Below is a small trained network, with its code and all its weights. Each question gives an input and a class and asks what happens when units are switched off, that is, made to give their printed mean instead of their output.

import numpy as np


def w(rows, s, z=0):
    codes = np.array(rows[::2]) - 128.0
    scale = np.full(codes.shape[1], s)
    scale[-1] = z or s
    return codes * scale


def norm(h):
    return h / np.sqrt((h * h).mean(-1, keepdims=True) + 1e-5)


def f(y):
    return np.maximum(y, 0)


def log_softmax(a):
    a = a - a.max(-1, keepdims=True)
    return a - np.log(np.exp(a).sum(-1, keepdims=True))


def net(x, mask):
    res = np.array(x, float).reshape(1, 8) / 4 @ E
    u = 0
    for l in range(2):
        y = f(norm(res) @ A[l][:, :-1].T + A[l][:, -1])
        res = res + np.where(mask[u : u + 3], y, B[l][:, -1]) @ B[l][:, :-1]
        u += 3
    return log_softmax(norm(res)[-1] @ U[:, :-1].T + U[:, -1])


A, B = {}, {}
E = w([
[78,225,23,205,85],'x0',
[149,221,202,93,114],'x1',
[148,165,104,48,110],'x2',
[66,120,122,137,199],'x3',
[151,188,68,123,64],'x4',
[186,189,79,206,124],'x5',
[141,211,203,201,12],'x6',
[250,86,94,184,25],'x7',
],0.011)
A[0] = w([
[17,117,175,136,137,149],'L0N0',
[102,145,251,109,178,146],'L0N1',
[110,107,131,117,203,11],'L0N2',
],0.016,0.011)
B[0] = w([
[174,99,135,2,196,226],'L0N0',
[223,51,184,92,128,254],'L0N1',
[151,160,91,116,231,150],'L0N2',
],0.014,0.007)
A[1] = w([
[151,54,244,152,119,138],'L1N0',
[43,231,112,69,168,255],'L1N1',
[188,133,118,3,154,221],'L1N2',
],0.012,0.0066)
B[1] = w([
[216,98,213,98,126,193],'L1N0',
[252,101,167,123,166,183],'L1N1',
[218,151,131,101,131,254],'L1N2',
],0.016,0.014)
U = w([
[1,218,114,148,162,3],'0',
[90,122,73,113,223,69],'1',
[174,181,118,229,75,152],'2',
[178,78,178,93,114,223],'3',
],0.019,0.015)

Each question gives the input, the list of numbers given to net, and the class t.
The units are the neurons (one row each of A and B). Each row of codes is followed by its name. A weight is (code - 128) times the scale printed after its matrix; where a second scale follows, it is the last column's (A, B and U).
mask holds one flag per neuron, layer by layer. A switched-off neuron (its flag False) gives its mean, the last column of its row in B, instead of its output. The means were averaged over made-up inputs and are rounded, as every weight is.
A unit's drop is (log p(t) with every unit on - log p(t) with that unit switched off) / (log p(t) with every unit on - log p(t) with every unit switched off).
The circuit of an input: a set's keep is (log p(t) with only the set's units on - log p(t) with every unit switched off) / (log p(t) with every unit on - log p(t) with every unit switched off). Starting from all 6 units, units are removed one at a time, each time the one whose removal leaves the highest keep (on an exact tie, the one counted first), for as long as the keep stays at least 0.8.
units of the circuit, in order: the units of the circuit, biggest drop first
most important unit: the unit with the biggest drop
k most important neurons: the k neurons with the biggest drops, biggest first
top k neurons in layer l: the k neurons of layer l with the biggest drops, biggest first
drop when u is switched off: that unit's drop, to one decimal
input [6,-1,-6,1,3,8,-8,-4], class 1: units of the circuit, in order -> L1N2, L0N1
input [6,8,5,-1,-4,-7,2,6], class 2: units of the circuit, in order -> L0N0, L0N1, L1N0
input [4,-8,4,1,-4,5,-8,5], class 1: units of the circuit, in order -> L0N1, L1N0, L1N1
input [-2,-8,6,5,-3,7,8,8], class 2: most important unit -> L0N1
input [-1,-5,-1,-1,4,4,-1,3], class 2: top 2 neurons in layer 0 -> L0N1, L0N0
input [3,4,-3,-6,8,4,-7,2], class 2: units of the circuit, in order -> L0N0, L1N0, L0N1
input [5,6,2,-1,5,-7,-6,7], class 2: units of the circuit, in order -> L0N0, L1N0, L0N1
input [-1,-1,-1,2,7,1,-7,7], class 2: top 2 neurons in layer 0 -> L0N0, L0N1
input [8,0,-1,-1,-4,-5,-6,7], class 1: 3 most important neurons -> L0N1, L1N0, L1N2
input [-2,-4,3,2,6,-2,6,4], class 2: top 2 neurons in layer 0 -> L0N1, L0N0
input [7,-8,1,8,3,6,-7,8], class 2: drop when L0N0 is switched off -> 0.3
input [6,2,-2,-6,2,8,-7,1], class 2: drop when L0N0 is switched off -> 0.2
input [5,-4,1,3,-5,2,4,3], class 2: drop when L0N2 is switched off -> 0.0
input [2,-3,4,-4,1,8,-2,6], class 2: drop when L0N1 is switched off -> 0.1
input [5,-3,4,1,3,4,5,-2], class 2: most important unit -> L0N0
